In the rows, 128 means zero.
Each row is followed by its class; each block has classes of its own.
[ 86 117 138 120 186 113  94 140  94 143 103 175 126 116 143 127  86 133
 193 156 127 132 132 121 125 120 157 166 157 109 140  85 141 139]
(100)
[143 150  69 114  87 162 148 165 109 108 174 119 165 145 128 115  93 152
  93 124 161 141 136 147 142 121 154 151 108 106 156 124 120 125]
(12)
[128 136 101  82 114 186 103 175 134  93 182 126 141 154 162 111  79 155
 106 124 175 157 136 127 144 146 147 179 113 122 145  91 124 140]
(164)
[132 156  87  96 118 108 115 119 133 108 156 167 132 107 210 102  94 162
 165 173 189 120 101 104 100 175  95 127 139 173  81 148 149  93]
(184)
[134 141 104 124 131 101 110 138 150 157 155 171  99 108 189 102 111 119
 167 200 137 102  95 104  71 155 110 123 146 152 139 138 154 103]
(12)
[134 155  81 103 130 109 111 167 145 117 173 169 134 107 205 119 114 138
 160 182 177 110  84 102  80 161  72 101 130 142 111 161 142  76]
(72)
[134 143  81  81 127 162 124 192  96 105 161 131 149 146 155 128  58 149
 118 126 160 163 132 130 150 111 159 183 126 106 114  95 106 130]
(100)
[102 136 140 104 167 139  97 157  72 116 133 154 146 121 134 154 112 125
 174 138 126 131 164 139 121 103 198 130 173 128 110  98 170 123]
(86)
[100 142 139 115 143 113 107 172  97 163 109 157 134 119 147 129  99 139
 174 138 135 158 141 137 134 124 135 175 141  95 145 110 140 122]
(100)
[126 137 111 106 132  91 111 141 142 125 147 157 105 100 204  90  96 123
 157 179 155 116  67  90  77 184  80 117 155 163 138 140 136  79]
(120)
[133 149  77  98 105 157 156 199  97  98 162 123 153 140 142 123  88 157
 141 146 172 174 139 149 170 112 175 157 126 106 180 103  92 118]
(12)
[ 65 101 137  98 179 118 107 129 110 130 116 178 117 117 169 150  93 146
 201 132 133 136 143 119 133  89 163 148 167  95 124  77 125 147]
(100)
[123 138 107  94 125 114 113 125 152 135 162 132 125 106 199 122  97 134
 123 210 168  97  98  89  62 148  77 103 139 163  88 130 143 101]
(86)
[131 129  93 110  89 161 157 161  98 112 146 141 122 141 136 116 101 141
 125 143 137 148 163 139 146 118 180 158 135 114 137 100 123 147]
(12)
[123 141 113 119 107 164 142 159 124 106 155 130 170 131 142 116  69 147
 102 128 204 147 108 124 163 161 161 162 129  92 165  99 100 143]
(184)
[126 153 105  85 157 132  92 141 163 131 161 151 113  85 214 121  82 105
 155 193 188  88 105 108  36 150  84 152 129 148  83 117 169 108]
(183)
[142 145 100  70 172 130  96 162 134 118 151 174 131 117 195 119 100 155
 168 193 164 105 112 101  71 156 116 139 142 179  62 142 174 108]
(176)
[131 145  68  98 112  84 113 147 135 116 165 159 122  93 206  91 100 138
 157 180 151 104  90 111  69 166  80 119 147 168  68 151 148  92]
(120)
[136 143  75 109 114 140 152 172 100  76 178  91 170 125 137 112  77 152
 121 141 188 155 129 141 153 130 152 141 119 123 122  89  91 126]
(86)
[ 87 124 144  85 180 127  94 124 110 120 136 153 119 106 154 150  90 110
 175 142 132 127 147 136 103  96 166 150 157 120 105  91 156 131]
(86)
[108 134 147 109 162 104  78 164  94 129 110 166 139 103 130 147 105 110
 194 136 130 154 135 140 111 123 173 171 150 113 133  99 174 117]
(164)
[ 84 147 142 100 178 128  85 148 106 125 122 161 110 114 166 127 110 136
 216 147 155 144 131 125  99 114 185 164 162 132 154 113 171 120]
(164)
[125 139 126  82 107 170 128 178 128 113 147 145 119 143 185 120  89 171
 109 136 163 155 131 108 160 144 145 171 130 141 136 109 109 145]
(114)
[ 80 129 159 101 176 113 103 163  97 138 105 164 121 111 161 133 118 141
 199 153 143 140 134 137 107 121 179 146 162 113 154 129 156 136]
(176)
[ 97 144 142  99 148 108  72 142  82 119 122 168 118 107 164 130  92 128
 212 172 134 141 138 138 125 113 189 146 172 130 137 113 163 119]
(164)
[ 64 134 128  96 161 114 110 175 130 140 136 158 113 112 181 109 104 120
 197 164 144 114 113 110  90 126 165 137 176  91 137 111 132 147]
(120)
[132 138  80 101  69 153 145 184  91  96 156 137 149 133 152 121  73 147
  95 134 162 162 132 142 162 122 147 165  93 100 140 137 123 123]
(72)
[ 95 111 140 118 175 100 102 160 110 151 129 189 129 111 155 159 103 140
 191 133 136 145 130 129 134 110 145 161 159  91 117  96 127 133]
(100)
[133 125 105  84 136 113 104 147 145 140 173 174 108  93 204 116  95 134
 146 157 152 100  87  84  56 148 100 169 156 170  72 127 170 119]
(183)
[107 144 135 106 179 120  98 170 101 122 100 168 156 116 142 148 100 131
 216 156 154 143 123 130 136 111 176 148 145 118 120 102 146 125]
(184)
[132 142 107  99 126 125 127 145 161 140 164 149 110 114 210 122 109 117
 128 210 164  97 112  88  59 167  93 103 134 164  85 145 162  97]
(86)
[ 97 119 148  95 183 129  96 135  89 122 130 164 129 110 122 141 109 130
 187 139 119 126 152 124 111 100 160 156 168 135  88  83 171 131]
(86)
[139 127 109 107 145 111 111 158 167 136 193 192  95 113 205 102 122 137
 173 136 139  88  63  84  68 151 104 122 171 165  81 144 152 114]
(120)
[142 142  93 105 161  97 110 140 144 116 156 166 128 129 223 128  91 152
 154 169 184 112  64  89  66 163  86 124 141 158  98 130 115  99]
(100)
[ 84 123 138 102 166 100 108 131 109 127 118 175 110  97 153 130 100 128
 205 156 128 128 135 140 126 111 155 154 166 112 110 110 132 137]
(120)
[ 85 126 157  99 212 131  99 105 119 121 143 160 114 122 143 141  96 117
 189 155 136 103 134 117 106 102 191 143 175 118 113  92 142 152]
(86)
[131 149  94  72 117 186 146 206 134  97 168 117 147 128 165 112  90 155
 130 146 200 152 157 148 141 141 136 159 118 108 111 101 114 139]
(176)
[132 136  91  68  81 184 135 216 129 109 168 103 145 134 169 112  90 156
 102 146 174 157 156 140 139 123 126 152 111 111 105 103 118 142]
(176)
[136 146 102  92 145 131  99 158 127 124 149 195 105 108 189 103 105 132
 170 188 146 103  94  90  63 159  83 143 144 168  91 140 178  93]
(72)
[112 145  89 104  76 146 135 176 109 124 152  75 159 120 147  87  75 150
  95 145 171 149 134 129 149 132 132 171 109 105 166 105 111 144]
(183)
[133 161 107  77 144 136  79 165 155 140 177 184 107 113 204  94 111 135
 190 162 149 111 104  95  71 166 108 148 155 176 101 140 203  90]
(164)
[ 76 131 155  98 155 114  89 145  96 139  79 169 108  87 165 140 100 133
 194 159 126 141 161 126 121 104 167 169 161 127 108  89 159 142]
(114)
[139 142  85  83  88 168 134 157  97  86 161  91 162 139 140 110  71 137
  66 118 159 162 157 131 137 147 135 163 105 136 114  97 140 113]
(86)
[134 138 124  76 152 120 115 130 173 130 144 156  90 114 231 117 104 133
 150 198 175 104  94  83  55 171 101 118 149 171  89 145 146 109]
(176)
[155 133  92 119 146 121 108 158 114 118 171 196 105 114 184 134 126 135
 174 155 140 116 112 114  65 134 140 132 162 174  89 129 171  92]
(12)
[102 126 136 116 168 129 105 170 100 135 116 192 121 114 147 142 131 134
 191 148 129 144 152 114 135 137 165 153 166 122 132 109 159 121]
(72)
[138 134 127  64 162 142  89 144 168 120 170 175 110 118 225 127  99 149
 159 164 176 107 103  93  74 154 104 130 156 167  80 121 155 114]
(176)
[126 149 111  69 152 123 108 152 139 127 160 170 120 113 217 121  85 125
 162 209 169  98 106  74  48 161 119 129 165 172  59 116 174 106]
(86)
[142 132  64 110  97 149 152 181  96  97 165 139 165 135 130 129  94 153
  98 139 161 155 141 146 142 135 156 161 119 115 141 108 114 124]
(12)
[143 139 103 104 138 140 117 159 157 145 156 191  88 109 201 113 117 120
 148 159 142 111  89  76  65 162 105 144 142 173 111 154 185  88]
(72)
[134 164 112  91 169 122  85 159 168 146 164 167 116 123 234 102 113 146
 189 193 166  81  99  92  56 161 136 112 155 171  80 151 173 130]
(176)
[ 82 110 175 106 160 130  98 143 129 139 108 175  77 124 180 124 105 110
 189 155 110 123 125 128 113 117 169 150 170 114 147  92 128 166]
(120)
[123 139  81 102  95 151 165 170 122  91 164 112 132 138 159 108  92 144
  97 126 168 156 136 141 154 148 153 152 121 108 136 130  89 131]
(120)
[ 97 125 160 119 162 131 109 151  72 114 110 203 100 117 148 138 121 131
 208 131 136 140 142 127 113 114 177 164 169 114 124 107 164 135]
(72)
[133 125 105 115 160 129  95 150 142 124 157 203 101 106 199 116 115 131
 185 144 138 103  86  94  70 137 106 134 134 171 107 135 188  97]
(72)
[100 121 163 120 177 114  95 151 129 166 136 213  95 102 153 155 115 105
 183 144 117 133 127 129 136 127 172 171 167  98 147 131 150 134]
(72)
[140 128 128 104 100 172 164 163 128  85 169 109 127 156 176 145  82 129
  78 110 199 149 128 128 147 136 173 161 110  91 145 102  81 160]
(183)
[126 160  86 104 129 116 118 131 135 135 135 151 141 106 190 123 101 142
 153 203 171 111 110 105  78 149 112 111 141 154 150 139 156  76]
(12)
[104 136 124  90 123 181 148 175 144 112 147 121 116 143 179 136 115 175
 109 147 190 152 146  97 150 133 138 144 136 121 137 105  86 141]
(114)
[ 89 128 171 101 177 123  96 125 131 135 115 181  91 120 166 137 114 127
 222 152 145 136 142 118 116 118 174 165 157 121 127  99 161 141]
(164)
[141 140  91 101  98 156 150 183 113 101 182 116 168 130 152 120  66 151
  91 122 194 138 108 126 145 135 156 178 114 104 138 112 109 146]
(183)
[ 73 121 127 116 147 117 124 108 109 142 115 145 105  86 158 127 108 132
 169 190 149 102 161 130  98 109 156 159 156 120 102 114 146 160]
(183)
[ 86 146 136 105 161 118  82 156 122 144 119 148 128 111 158 119 101 119
 190 163 145 136 130 118 106 135 180 158 159 114 161 106 165 131]
(164)
[145 166 103  92 116  98  77 154 140 151 150 165 125  80 202  99  99 143
 151 160 144 122 113  87  93 177  83 147 158 184  70 130 181  80]
(114)
[101 135 158 107 144 127 100 145 105 149 119 152 129 119 141 128 106 120
 176 152 117 128 166 131 123 116 165 156 149 120 100  89 174 149]
(86)
[104 120 142 142 145  98  88 151 100 121 124 155 125 110 151 133 124 137
 188 119 146 161 138 137 124 133 181 161 149 121 144  94 152 133]
(164)
[122 140  95  81  79 168 161 174 112  89 146  90 149 147 163 109  83 160
  96 115 179 157 146 140 145 119 171 153 104 103 128 120 112 154]
(176)
[136 154 129 107 158 118  91 143 159 130 159 160 102 131 209 111 112 126
 173 179 170 115  86  79  74 181 136 125 157 164 131 134 156 103]
(164)
[ 94 120 160 111 183 114 103 146 119 135 112 165 125 114 160 138 121 142
 199 150 143 130 139 126 127 126 181 130 164 118 141 113 145 144]
(176)

A new block, with new classes.
[ 78 117  82 131 110 168  39 100  87 141 147 121 141 155 117  35 120  70
 127 164 124 142 130 100 156 106 150 148 178 136 110 118  67 122]
(83)
[ 85  90 151 155 176 161  72  98 121 116 162 130 157 101 116  87  79 105
 138 165 146 138  96 142 107 177 134 153 176 129 130 151 104 120]
(81)
[156 103  82 177 135 169  61 102  77 153 116 122 139 181 104 105 123  78
 148 159 106 140 145  89 119 108 126 133 157 151 151 130  78 129]
(166)
[105  71  80 148 130 115 131 115  92  93 132 125 153 121  96 138 139  97
 121 149 127 150 138 158 108 155 141 114 127 137 137 139 134 146]
(59)
[148 165 147 110 160 139 129 176 141 131 175 136 183 118 128 160 157  95
  63  96 156 112  97 114 128 177  77 125 157 163 112 114 158 118]
(11)
[ 72 159 145 161 167 133 133 125 145 167  95 108 102 116  94 100  79 136
 115 159  99 106 102 155 137 108 133 129  97  93 163 129 117 178]
(153)
[ 78 138 133 179 159 105 118 133 118 162 102  82 133 116 110  86 110 126
 100 136 153 139 127 129 128  94 141 160 107  72 163 125 103 149]
(200)
[128  68 152 121 137 103 156 138 124 130 115 107 127 143 128 128 163 132
 129 145 140 165 139 154 107 119 146 162  85 124 132 127 115 100]
(163)
[133 133 119 151  90 175  74  84 113  78 183 102 163 139  84  85 140 113
 145 144  88 135 105 172 116 175 140 162 153 177 130 128 124 143]
(166)
[107 178 168 159 146 135 138 112 118 176 102  75 118 128  83 119 112 119
 102 147 121  84  87 144 118 121 146 154 104  94 164 102 101 161]
(166)
[149 109  64 126 136 125 164  98 105 100 137 135 122 120 113 136 136 129
 115 138 110 146  81 181 123 119  94 135 117 108 144 146 149 169]
(81)
[ 95 206 142 147 144 119 150 139 134 165  93 101 139 124  96 108  94 129
  79 136 116 100 112 137 107  79 165 151 100  79 124  91 110 178]
(208)
[171 113 122 118 189 138 158 144 128 152 118 118 133 144  94 127 129 146
 119 142 127 119  45 123 112  99  56 138 156 144 137 141 131  86]
(166)
[129 143 123 140 169 166 114  76 101 151 135 122 156 147  57  51 140  84
  94 187 112 135  89 120 166 116 120 170 164 138 119 107  95 100]
(83)
[ 96 124 144 124 131 115 152 126 126  76 133 128 131 132  80 136 114  98
 135 174 115 101 123 172  94 142 145 144 104 120 139 133 130 170]
(149)
[ 95 118 143 157 144 119 136 134 109 157 101  90 122 127 140  89 101 109
 102 142 134  92 127 158 115  76 139 159  96  67 133 104 115 164]
(163)
[131 105 142 124 132 128 177 141 142 108 143 137 142  98  81 169 124 138
 127 160 149 119 123 193 107 116 112 125 154  98  96 144 156 114]
(187)
[104 144 102 150 108 155 127 154  94 141 128 120 158 173  89 112 125  88
  99 153  71 100 104 133 109  97 158 135 153 105 121 103 131 104]
(133)
[113 132 100 166 148 157  61  96 110 130 121  95 165 150  96  30 106 129
 139 129 139 121 138  95 113 120 116 137 145 123 138 133 118 134]
(59)
[117 146 109 147 179 176  69 134 102 100 210 148 196 142  79 123 113  94
 141 138 150 145  81 124 114 137  72 141 184 127 112 142 127 100]
(200)
[164 140 126 130 165 155 167 155 198 169  96 105 101 166 150  86  98 145
  95 166 121 106  88  98 100  57  83 136 143 123 141 122 157 145]
(83)
[ 87 150 170 142 146 123 121 139 108 179  81  96 113 136  88 131  93 108
 127 159 119  80 120 134 123  97 154 135 120  88 164 115  78 157]
(166)
[166 133  86 170 151 161 128 102 120 114 168 113 140 141 125 102 160 127
 114 131 169 151  81 115  88 116  93 135 140 139 111 139 191 113]
(133)
[170 175 138 163 163 165 100 167 166  98 152  87 141 172 138 103 163 137
 105  93  85 129  92  99 108 144  76 139 119 170 158 119 121 170]
(59)
[157 152  56 132 106 117 139 127 103 139 112 103 131 178  98  85 149 128
 135 123  88 100 169  94 129  74 200 114 144 123 127  95 130 110]
(133)
[ 94 167 132 138 162 118 146 136 138 180  97  73 100 129  95  90 141 128
  85 140 117 119 108 138 149  86 148 138  89 112 155 110 110 128]
(153)
[153 103  95 164 119 129 143 135 146  96 126 161 123 119 124 112 117 125
 117 153 115 153 143 152 112 123 108 125 142 108 138 158 134 216]
(187)
[ 87 156 190 122 142 113 142 135 124 168 103  90 129 117  98 116 111 123
  96 145 148 110  94 157 116 104 154 145  99  81 158 113 104 127]
(81)
[138 177 199 145 157 169 129 154 164 157 167 103 160 100 181 144  95 143
 104  91 168  69  62 118  87 139  55  97 131 138 102 107 191  97]
(59)
[116 118 120  95 163 133 126 130 124 128 139 131 126 131 103 136 128 109
 125 135 125 127  78 166 108 108 110 124 109 104 109 122 162 161]
(163)
[106 193 148 100 159 159  75 167 137 162 177  95 136 149 140  97 143  96
  98 122 214  86 124 106 102 110 129 137 166 117 105 119  97 114]
(153)
[109 153 142 162 141  93 134 159 115 163  58 113 119 131 105 112  92 124
  86 136 105  81 125 121 125  95 121 149 103  78 156 101 106 177]
(149)
[ 73 161 111 165 154 123 113 133 121 138 110 104 139 129 100  64 108 107
  87 136 102 122 108 131 150 114 135 145  81 103 158 106  94 185]
(11)
[ 86 194 149 144 154 120 137 145 140 152 106  82 148 109  87 128  98 137
 104 117 118  97 135 125 115  96 157 143 122 102 122 104 121 146]
(208)
[ 94  85  91 109 136 142 111 106 112 116 101  74 161 162  47  75 132 106
 139 157 126 147 157 133 108 121 142 170 176 108 179 162 102 109]
(81)
[ 75 160 134 141 147  99 120 143 103 171 101 111 159 110  99 106 121 105
  73 121 140 106 136 131 150 123 145 142  91  93 130  92  94 145]
(11)
[183 132 119 129  96 136 180 113 116 109 134 137 126 136 129 161 127 122
 134 144  92  88 115 172 108 132 106 123 128 140 142 141 150 179]
(166)
[ 97  86  68 132 116 111 129 142 127  81 117 121 127 132 104 114 107 114
 119 149 127 134 114 152  92 139 122 146 146 113 152 139 137 180]
(149)
[142 147 142 184 154 172  37 156 119 140 163  96 156 169 120  95  81  91
 142 139 137  82 122  98 102  82 136 119 191 137 113 137 125 102]
(200)
[ 56 137 173 141 156 106 127 145 125 190  77 112 123 114  91 112  99 117
 103 158 103 105 146 148 137 116 160 136  92 100 144 126  88 135]
(153)
[120  79 111 141  77  87 155 120  84  98 100 145 151 125  94 162 112 117
 148 149 123 126 173 168  99 123 126 132  94 122 132 135 134 135]
(149)
[154 207 132 154 185 133 112 153 149 113 153 146 183 106  85 144  51 158
 146  97  96  69 140  95 118 147 131 122 198 136 106 103 121 168]
(208)
[114 133  99 137 129 150 131 111  96 114 128 107 152 160 100  86 134  61
 110 167  75  72 147 153 109 111 194 150 171 109 112 100 100 151]
(133)
[142 150 132 120 114 172  90 153 118 150 153 119 139 162 159 136 119  85
 138 116 129  76 174  98 134 118 140 121 180 112 125 106 138 132]
(163)
[147 145 139 179 157 162 121 125 119 125 165 148 130 136 112  99 133  89
 104 166 122 133 100 128 137 129 137 141 148 118 113 117  72 140]
(187)
[183 145  96 199 133 123 174 124 101 117 168 199 175 118 167  99  79 132
  93 125 149 125  80 111 135 156  66 126 115 127 146 118 121 171]
(11)
[135 102  98 169 140 123 138 104  84 123 155 128 130 131 138  68 131 100
  86 172 141 120 109 137 123 140 173 167 137 113 132 144  92 120]
(81)
[103 186 129 166 184 123 161 147 138 166  77 107 140 116  85 131  79 125
  82 135  85  88 120 116 120  95 128 147 129  84 140 113 123 185]
(208)
[201 157 126 186 147 108 200 137 126 183 108 106 115 123 121 157 113 159
  84 137 120  70 118 113 147  91 120 133 134 120 120  91 148  99]
(83)
[ 94 149 121 114 143 139 141 119 146 113 146 119 140 127 103 111 114 129
 134 159 118 126 114 180 120 109 139 144 126  82 132 126 142 162]
(200)
[120 104  59 125 108 119 189 129 112  95 130 143 139 137 111 128 124 118
 119 151  89 138 112 172 153 113 116 117 104 125 152 124 136 147]
(11)
[146  76  90 151 118 159 132  65  81 119 150 134 154 129 135  90 100  76
 106 182 187 106 119 162  83 158 145 162 198  93 132 162 122 146]
(81)
[ 95 126 121 137 141 130 137 114 100 143 123 138 153 118  61 158 106 107
 128 158  85 118 112 154 132 109  96 127 110 125 108 124 135 122]
(83)
[ 90  73  79 157 117 128 150 101  98 113 105 107 132 124  90 131 122 130
 145 164 134 148 126 173  99 105 141 136 139  89 132 140 157 127]
(133)
[133 144 130 124 155 110 122 169 170 112 125  86 142 136 115 116 105 168
 129  98 219 124  99  99  58 116  64 149 139 111 156 126 141 143]
(149)
[ 92 140 142 134 142 107 180 142 128 152  95 118 127 118 124 112 100 133
  97 144 166 103 108 137 145 121 114 143 109  73 171 127 102 162]
(11)
[ 97 178 158 146 140 106 132 150 131 134  88  78 117 131  78  87 102 124
 102 137 114  71 111 135 131  79 135 144 104  96 156  99 129 158]
(149)
[159 142 154 143 116 143 164 176 169 144 155 139 129 116 234 151 103 175
 117  98 166  94 111 112 122 133  59 114 115 134 112 133 165 104]
(11)
[129 161 157 155 152 101 146 153 112 179  95 115 146  97 118 130 111 132
  67 116 185 122 101 109 112  85 112 134 132 108 111 130 144 125]
(208)
[104 148 137 146 139  83 172 152 128 137  79  90 124 120  89 106  89 137
 103 135 132  82 118 133 120  88 130 143 108  86 168  96 119 151]
(149)
[156 130 125 166 146 166 130 104 106 133 126 132 151 148  99 132 103  84
 137 171  68  91 136 138 114 114 108 128 137 149 142 128 131 152]
(166)
[165 192 162 159 173 150 146 147 171 174 118 160 118 121 165 150 105 186
 116 120 158 153 111  64 140 149 104 143 154 109 142 120 121 149]
(208)
[156 153 153 128 152 106 173 168 141 124 158 164 182 102 135 140  79 159
 139 113 182 107 146  84 128 127  49 125 174 129 140 122 118 124]
(83)
[ 75 150 122 154 163 106 138 132 116 159 108  89 136 108  80 116 100  92
  89 143 116  92 131 119 137 116 150 142 130 105 143  97  93 164]
(83)
[161 206  86 163 171 129 166 158 166 181 105  95  93 170 138  95 114 167
  86 113 114  98  76  50 119  90 116 143  92  97 165  72 134 119]
(149)
[116 154 172 123 150 110 157 157 130 169  98  97 115 118 133 115 107 125
 105 124 146  86 127 136 148  77 138 130 121  73 153  90 133 155]
(163)
[128  64 119 141 140 150 110 117  90 139 110 136 125 172 109 112 117 101
 167 179 153 130 147 125 115 109  98 135 161 136 142 200  77  96]
(153)
[130 149 141 205 161 151 100 148 146 152 119 128 115 126 169 101  83 171
 141 124 122 167 102  71 132  76  87 122 104 149 128 144 132 114]
(208)
[101 199  94 178 152 190  57 128 129 151 145 109 169 137 108 130  67 114
 137 112  85  80 162  87 104 118 137 134 169 119  88 108 133 141]
(208)
[173 152 174 109 156 149 129 110 192 131 142 146 117 149 154  88 102 173
 157 138 133 113  91  98  97 164 101 148 141 150 120 140  96 167]
(83)
[125  83 101 101 106 149 161 113 131  85 143 147 142 156 137 120 128 125
 151 169 154 136 119 155  78 150 114 123 139 117 141 164 140 150]
(59)
[106 109  99 132 124 122 149 127 121  95 130 127 122 136 104 154 133 113
 120 153 121 119 111 159  82 143 111 148  93 117 124 146 156 152]
(149)
[120  80 123 147 106 104 167 131 102 115 116 129 151 116 110 162 118 117
 118 141 135 127 118 178 118 132 109 119  95 134 131 149 146 123]
(11)
[134 121  61 137 112 125 128 102 116 128 124 127 102 139 101 103 149 132
 128 148 109 180 112 168 141  82 128 107  79 145 140 135 151 150]
(153)
[129 103 121 146 112 113 174 135 124 120 135 121 143 106 139 143  93 132
 135 137 138 125 115 170 123  94 111 111 138 109 144 138 164 121]
(200)
[151 165 130 167 193 125 145 156 163 116 107 135 131 156 110  96  86 142
 115 156 143  84 138  85  89 125  94 167 139  91 169 130 119 198]
(149)
